-13	-83	-29	-39	-5	49	15	-39	23	-38	25	-4	-48	1	-30	-36	10	-16	-30	-9	-14	-4	27	21	14	11	0	11	-16	26	7	4	37	-26 : Rasor
-1	1	24	-16	13	3	15	-3	-10	-19	-1	-4	30	4	58	2	61	-31	-6	-8	19	14	-15	25	-8	-22	59	-50	22	-13	-23	-43	10	17 : zusem
25	-12	-4	-30	-11	-14	-38	-25	3	-21	-3	-46	34	-22	-21	30	-1	-33	-33	-37	-49	4	-9	20	-4	16	50	11	9	25	-1	0	1	-37 : Rasor
6	11	35	3	17	17	15	-42	14	-16	52	-23	48	-14	47	28	30	-4	5	-30	-12	8	-20	18	-19	-8	27	-53	-2	-2	-6	-57	44	-18 : Bemas
18	-5	-23	-30	-26	-35	-56	-17	1	32	-10	-39	49	-10	-38	15	4	-37	4	-33	-93	0	-33	52	-13	1	17	62	6	5	21	-10	12	-39 : momum
5	-16	41	-38	25	10	18	-2	-2	-13	16	-4	34	1	23	-10	114	-22	-18	-34	25	34	-41	19	-2	-38	11	-48	24	-9	-6	-56	1	-9 : Rasor
13	-45	-1	-50	3	46	30	7	10	-6	36	-4	-43	-20	1	8	39	-48	-3	-23	-25	16	-1	10	14	2	-6	-20	-17	19	-8	-2	39	3 : zusem
14	0	46	-15	7	16	-3	5	-8	-24	22	-10	30	2	25	2	55	-16	-4	-17	1	30	-45	-3	-30	-10	78	-50	27	14	-31	-51	7	0 : bisi
12	12	38	-8	12	18	23	-15	-19	-6	11	-14	50	-12	23	29	28	-31	5	-29	-9	18	-24	24	-5	-29	32	-52	8	1	-7	-37	13	1 : zusem
30	-2	0	-32	-15	-5	-30	5	-5	-5	8	-34	29	-26	-10	6	-16	-46	-32	-26	-52	-2	-15	13	6	10	43	16	10	32	-9	-15	-5	-21 : bamem
66	-5	-29	-28	-26	-7	-48	-6	7	7	-5	-43	37	-45	-12	-19	-49	-26	-43	-25	-25	1	-18	0	14	16	42	4	-20	13	15	10	8	-14 : Lefo
-6	2	33	-12	16	-2	15	-21	2	-12	25	-21	47	-19	48	-11	68	-24	-12	-15	11	12	-37	19	-5	-25	33	-62	-8	-30	-5	-53	27	9 : Lefo
49	-1	9	-32	-5	-29	-17	14	-2	15	10	-32	29	-40	-33	13	-40	-32	-22	-26	-21	-5	-30	-2	2	0	19	-15	-6	24	-4	-3	-29	-20 : bisi
53	-1	-28	-15	20	12	-11	-11	-3	-18	-5	-48	25	-31	-46	-5	-66	-20	-32	-38	-21	16	-2	-3	18	9	8	1	-17	52	2	6	-13	-46 : zusem
-14	0	30	-8	6	5	17	-7	-8	-5	7	-12	42	-4	49	-11	56	-19	-11	-15	27	13	-29	16	-1	-27	29	-46	13	-12	0	-57	15	13 : bamem
5	-42	8	-45	6	40	4	6	-1	-16	17	-8	-31	7	-24	-5	25	-18	-8	-19	-22	22	12	-9	16	5	10	19	0	51	-19	1	6	-22 : zupid
-23	-38	-25	-26	-8	-6	6	7	6	-16	4	7	-45	19	18	-8	29	-13	-19	11	5	13	9	3	10	19	10	5	11	32	-7	-2	10	-2 : vazuk
42	-17	-4	-25	6	-14	-32	-7	-5	-24	-17	-39	42	-28	-7	11	-37	-19	-34	-22	-41	2	-7	2	-6	18	27	31	-2	35	-7	-10	2	-33 : sel
-1	-21	34	-20	14	-9	15	-9	-7	-13	-1	1	47	-2	37	2	59	-15	-27	-10	3	4	-21	32	-35	-7	55	-27	21	-15	-24	-59	20	9 : sel
76	14	-42	-5	-11	0	-35	-2	2	14	7	-37	46	-31	-35	-3	-40	-18	-7	-40	-37	-6	4	24	7	14	43	-13	8	36	3	7	-30	-27 : bisi
22	6	14	-44	-11	-25	-34	-6	-12	1	-11	-36	25	-21	-31	36	-15	-43	-31	-22	-63	-10	-11	10	-5	10	53	39	8	36	-10	-13	7	-18 : pum
-49	11	22	9	8	10	7	-21	-22	-36	19	12	45	-6	53	0	65	-20	-47	2	10	-4	-44	2	-16	-15	49	-17	36	1	-43	-73	-5	22 : vazuk
-32	-17	33	-14	0	-16	11	-21	-11	-33	-6	-18	45	7	42	-18	87	-11	-10	-10	17	10	-27	29	-16	2	65	-54	8	-19	-14	-54	23	9 : pum
32	28	6	-27	-3	9	-65	-15	10	17	-8	-69	53	-33	-36	28	-14	-21	-13	-48	-89	-15	10	2	-27	1	38	48	-7	1	8	-5	-6	-26 : Lefo
-7	-67	-7	-38	-4	21	22	7	12	-12	26	11	-30	12	2	1	24	-19	-22	-5	-9	7	3	8	18	19	10	4	3	34	-15	-14	24	-11 : Bemas
33	43	-5	11	4	-30	-58	-26	5	-23	7	-25	41	-41	27	76	-31	-24	-40	-35	-79	-34	-12	-34	-5	14	20	46	46	25	-10	-10	-6	-48 : vev
7	16	27	-8	2	6	-12	-13	-7	-11	11	-11	50	-12	44	-1	48	-11	-16	-18	6	20	-35	2	-14	-23	33	-52	20	2	-7	-47	-1	-3 : vazuk
2	6	33	-21	8	43	0	-1	-7	-28	5	-28	25	-3	38	28	70	-40	9	-26	-19	14	-21	2	-1	-19	28	-19	16	-2	4	-55	46	13 : bamem
47	-14	-7	-29	8	-19	-28	-3	2	-3	0	-27	50	-43	0	-25	-5	-15	-53	-31	-26	-1	-17	7	-1	16	25	0	-2	28	-19	-9	-29	-32 : sel
44	0	-8	-25	-6	-11	-30	-17	-6	-39	-8	-53	43	-34	-26	26	-33	-42	-16	-21	-31	6	-11	2	7	4	37	0	-3	31	1	-5	1	-35 : gafe
29	13	6	14	16	-11	48	-16	-8	-1	8	17	34	7	48	14	29	-5	-9	-3	24	8	-12	37	-6	-3	25	-77	33	-17	14	-53	46	6 : vev
38	6	-13	-27	-13	2	-42	-14	-5	-9	2	-33	40	-18	-10	15	-32	-37	-39	-21	-45	-25	-2	-4	-1	4	48	2	23	44	-11	-15	-15	-22 : gafe
17	-29	42	-25	-5	40	24	-19	6	0	32	-3	34	-23	12	-3	49	-29	-24	-18	36	5	-25	43	-3	-44	70	-59	-8	-37	2	-33	25	27 : Rasor
9	-16	-15	-30	-3	-32	-16	7	-3	9	-3	-30	17	-10	-13	24	14	-47	-26	-12	-45	5	-23	35	5	18	22	-30	12	21	-12	-4	-15	-15 : Rasor
40	15	-11	-1	16	13	30	-21	-6	-26	13	-12	36	-26	38	-17	46	-20	-3	-16	43	25	-21	16	-8	-31	34	-67	29	-27	16	-52	30	3 : momum
11	-64	6	-50	3	16	41	7	18	-63	49	-1	-35	-2	10	-10	45	-14	-28	-31	23	-8	16	4	24	36	36	10	-19	25	-7	3	30	-18 : momum
-17	-31	35	-18	10	5	27	-27	1	-35	20	-15	44	-3	34	17	59	-24	-5	-15	1	12	-21	27	-15	-14	36	-52	12	-16	-12	-67	34	-10 : Bemas
51	22	19	-8	-9	-26	-29	-9	-1	-38	43	-16	46	-65	28	21	-69	-22	-71	-27	0	-54	6	-23	34	-9	58	54	11	21	-20	13	-56	-21 : vev
20	-19	-10	-40	-11	-6	-41	-12	-4	-15	-9	-37	24	-14	-48	-14	-28	-28	-51	-15	-31	-4	-9	12	5	14	43	-7	0	38	-14	8	-32	-25 : Rasor
37	-15	-6	-46	-33	-33	-28	-10	-1	2	12	-28	39	-39	-9	-14	-7	-45	-31	-15	-35	-10	1	29	-9	10	59	-36	7	15	-18	4	-30	-21 : gafe
-1	-65	1	-46	3	6	37	24	16	-23	13	10	-53	3	-4	-27	18	-23	-26	1	20	7	17	9	16	10	11	0	-6	11	-5	-5	20	-10 : bamem
-21	5	19	-18	12	-20	5	-14	-4	-12	17	-8	50	-18	42	13	68	-27	-32	-14	18	5	-40	24	-24	-14	34	-38	7	-16	-29	-69	14	16 : vazuk
-48	4	2	-5	-6	2	-91	-23	22	9	-31	-36	-28	4	16	-10	3	44	1	3	-74	48	12	-57	-76	23	12	94	15	14	-19	11	9	-42 : vev
51	4	-3	-30	-12	-14	-23	-5	6	-7	18	-36	30	-33	-21	1	-34	-32	-47	-31	-32	-22	-4	1	8	9	49	-13	1	14	4	1	-16	-20 : Lefo
2	-1	35	-13	16	22	13	-17	-1	-4	26	-21	44	-20	33	34	52	-28	3	-30	-23	8	-28	16	-15	-25	43	-27	6	-6	-3	-43	31	-7 : momum
29	-18	-15	-30	-22	-14	-36	-20	5	-7	-3	-37	28	-33	-25	1	-22	-21	-27	-17	-10	14	10	18	10	3	61	5	-10	27	-3	21	-14	-20 : vev
43	-63	-15	-39	-22	39	10	-26	14	-30	9	-16	-11	-28	1	-37	-1	-24	-26	-19	11	1	21	-8	45	-6	21	-31	-8	31	35	24	10	-34 : gafe
43	9	-2	-17	-9	2	-30	-4	-4	-15	2	-42	31	-30	-9	42	-48	-36	-24	-21	-41	-14	-2	-12	5	4	41	23	8	33	2	0	-3	-21 : gafe
2	4	31	-5	9	5	-3	6	-8	0	25	7	42	9	22	-2	9	16	-31	-9	42	28	-34	1	-26	-5	54	-16	4	18	-41	-46	5	17 : vev
-17	6	17	0	11	9	-5	-30	-12	-21	-7	-32	42	-14	54	-3	32	-18	20	-1	-1	10	-11	12	-6	-35	7	2	4	-33	1	-52	31	6 : zupid
-14	7	32	6	10	14	6	-28	-11	-29	3	-17	40	-15	36	21	32	-18	-11	-11	0	-7	-24	-5	-7	-20	44	-41	15	-7	-6	-48	23	6 : pum
0	-22	-1	-48	10	26	11	-8	4	-26	8	-14	-40	2	-8	-12	42	-14	-20	-1	3	30	29	2	12	11	36	22	-4	41	-11	1	25	-1 : vev
-5	-63	-9	-47	-4	19	29	0	4	-5	23	4	-47	4	-17	-32	1	-21	-28	0	9	5	8	2	29	15	-1	-16	-12	40	-9	1	14	-8 : zupid
3	-30	25	-22	6	-18	20	-16	2	-14	11	-10	42	-12	37	-5	77	-29	-8	-13	5	8	-31	42	-18	-16	32	-82	13	-27	-2	-47	17	2 : sel
-13	-62	3	-36	2	22	28	-5	16	-39	32	-3	-45	2	-9	9	24	-28	-6	-23	-20	1	10	11	11	14	-1	11	-17	17	-6	6	28	-22 : zusem
53	0	4	-25	-16	3	-49	-6	-5	-12	0	-47	44	-18	-11	16	-45	-15	-42	-43	-48	-3	-16	-9	1	23	36	13	11	42	9	3	-12	-36 : Rasor
49	-27	2	-52	2	-39	9	6	-8	19	-11	-37	36	-26	-63	7	-40	-27	-38	-35	-2	29	-27	18	4	-1	27	-4	-12	39	16	-5	-5	-44 : momum
39	5	-23	-47	-13	-44	-40	-16	-2	-27	2	-42	26	-36	-8	7	-4	-48	-44	-18	-39	-3	3	17	1	21	52	5	19	29	-16	-9	-9	-24 : vev
-18	-57	-7	-50	2	2	16	15	9	-25	22	-13	-43	-2	-17	-2	56	-31	3	-12	1	18	-1	10	12	13	6	31	-16	28	-19	-6	14	-1 : bisi
44	-1	-15	-48	9	-34	-57	-15	8	5	-6	-41	41	-45	-37	-27	-34	-28	-56	-24	-40	-19	-12	-6	-9	-8	3	-3	5	33	-15	-8	-53	-39 : sel
8	13	33	5	26	-21	6	-11	-12	-35	-22	8	50	-1	72	4	73	-7	2	7	14	24	-43	15	-27	-12	20	-36	26	-34	-14	-61	37	5 : sel
-10	18	21	-11	10	22	-10	-28	-16	-23	14	-28	56	6	60	-15	83	-5	6	-28	5	31	-28	11	-21	-22	2	-55	28	1	-5	-65	11	4 : Rasor
24	17	-7	-13	-11	29	-73	-16	-3	-20	-10	-49	37	-17	-28	34	-34	-19	-21	-29	-71	1	4	-12	-1	4	54	54	4	57	-8	8	-17	-31 : vazuk
-11	-71	4	-52	-4	23	31	13	5	-41	26	6	-58	9	6	-2	31	-39	-26	4	2	-7	26	13	23	-1	22	17	14	18	-9	2	6	3 : Rasor
-1	-75	20	-66	-7	-19	39	23	-10	-60	25	13	-41	-10	32	-33	46	-36	-43	3	20	19	-5	-1	11	19	38	25	11	26	-32	-30	24	-6 : pum
41	17	-37	-8	-9	-12	-23	-7	0	7	-7	-27	28	-28	-3	14	-38	-16	-34	-18	-18	-11	19	16	5	16	39	7	8	27	4	4	-14	-13 : vazuk
50	10	10	-41	-11	-43	-14	7	2	-2	18	-25	30	-27	-17	24	-39	-43	-22	-14	-30	-32	-13	19	13	-1	4	-4	6	-2	5	-14	-15	-16 : Bemas
-9	-22	-12	3	-12	-8	-9	-45	-5	-38	10	-18	43	-2	46	-16	17	4	-10	-24	17	13	-9	2	-10	15	25	-52	17	14	-14	-36	17	-24 : zupid
-20	-28	-7	-42	0	26	17	-12	2	4	24	8	-42	12	-27	-3	24	-24	-13	4	-30	13	22	23	9	3	8	-4	-5	58	-13	1	9	-9 : vazuk
33	3	15	-36	1	12	-44	-5	3	-20	11	-38	35	-30	-33	44	-23	-36	-39	-38	-55	-18	-4	-5	12	-2	41	41	-9	49	-13	-1	-17	-32 : vazuk
15	4	36	3	7	27	7	-5	-10	8	8	-5	48	-2	60	-4	47	3	-3	-17	7	34	-25	16	-18	-20	36	-50	23	-10	-3	-38	10	3 : Rasor
12	5	32	-11	13	-11	23	-12	-9	-20	29	-18	50	-17	26	11	44	-26	-15	-25	3	5	-38	28	-13	-13	45	-41	10	-9	-10	-66	28	0 : pum
-13	9	32	2	17	-5	42	10	-19	-13	6	13	22	18	33	11	51	-11	-23	1	36	1	-44	9	-13	-8	3	-76	36	-26	-6	-57	4	27 : Rasor
3	-47	10	-34	6	24	43	9	7	-35	30	4	-48	-10	6	4	1	-39	-31	-4	0	-8	20	3	34	-2	21	30	1	27	0	-8	25	-10 : bamem
32	13	47	-21	9	18	-4	15	-5	11	15	-15	30	18	39	23	30	-20	-1	-8	-2	28	-31	28	-39	-28	68	-34	29	-14	-6	-57	33	20 : Rasor
60	-6	-49	10	-1	24	-48	-45	28	17	-13	-58	12	-43	-24	27	-109	-11	-63	-35	-55	-30	26	-13	35	13	52	26	-1	54	44	49	-5	-59 : Rasor
8	-43	-19	-48	7	23	29	15	1	-20	3	0	-47	11	25	-32	26	-23	-21	17	29	15	26	-6	22	10	15	-9	3	41	-8	-10	21	10 : gafe
-9	-25	17	-9	9	6	33	-15	-9	-38	5	-1	37	7	53	-13	94	-19	-17	-17	26	10	-22	37	7	-9	29	-48	28	-24	3	-50	16	3 : Rasor
-2	11	46	-20	1	0	-2	-15	-3	-3	40	-23	50	-11	28	-9	40	-19	-19	-21	-10	8	-39	10	-28	-18	49	-60	4	-10	-16	-53	6	6 : Lefo
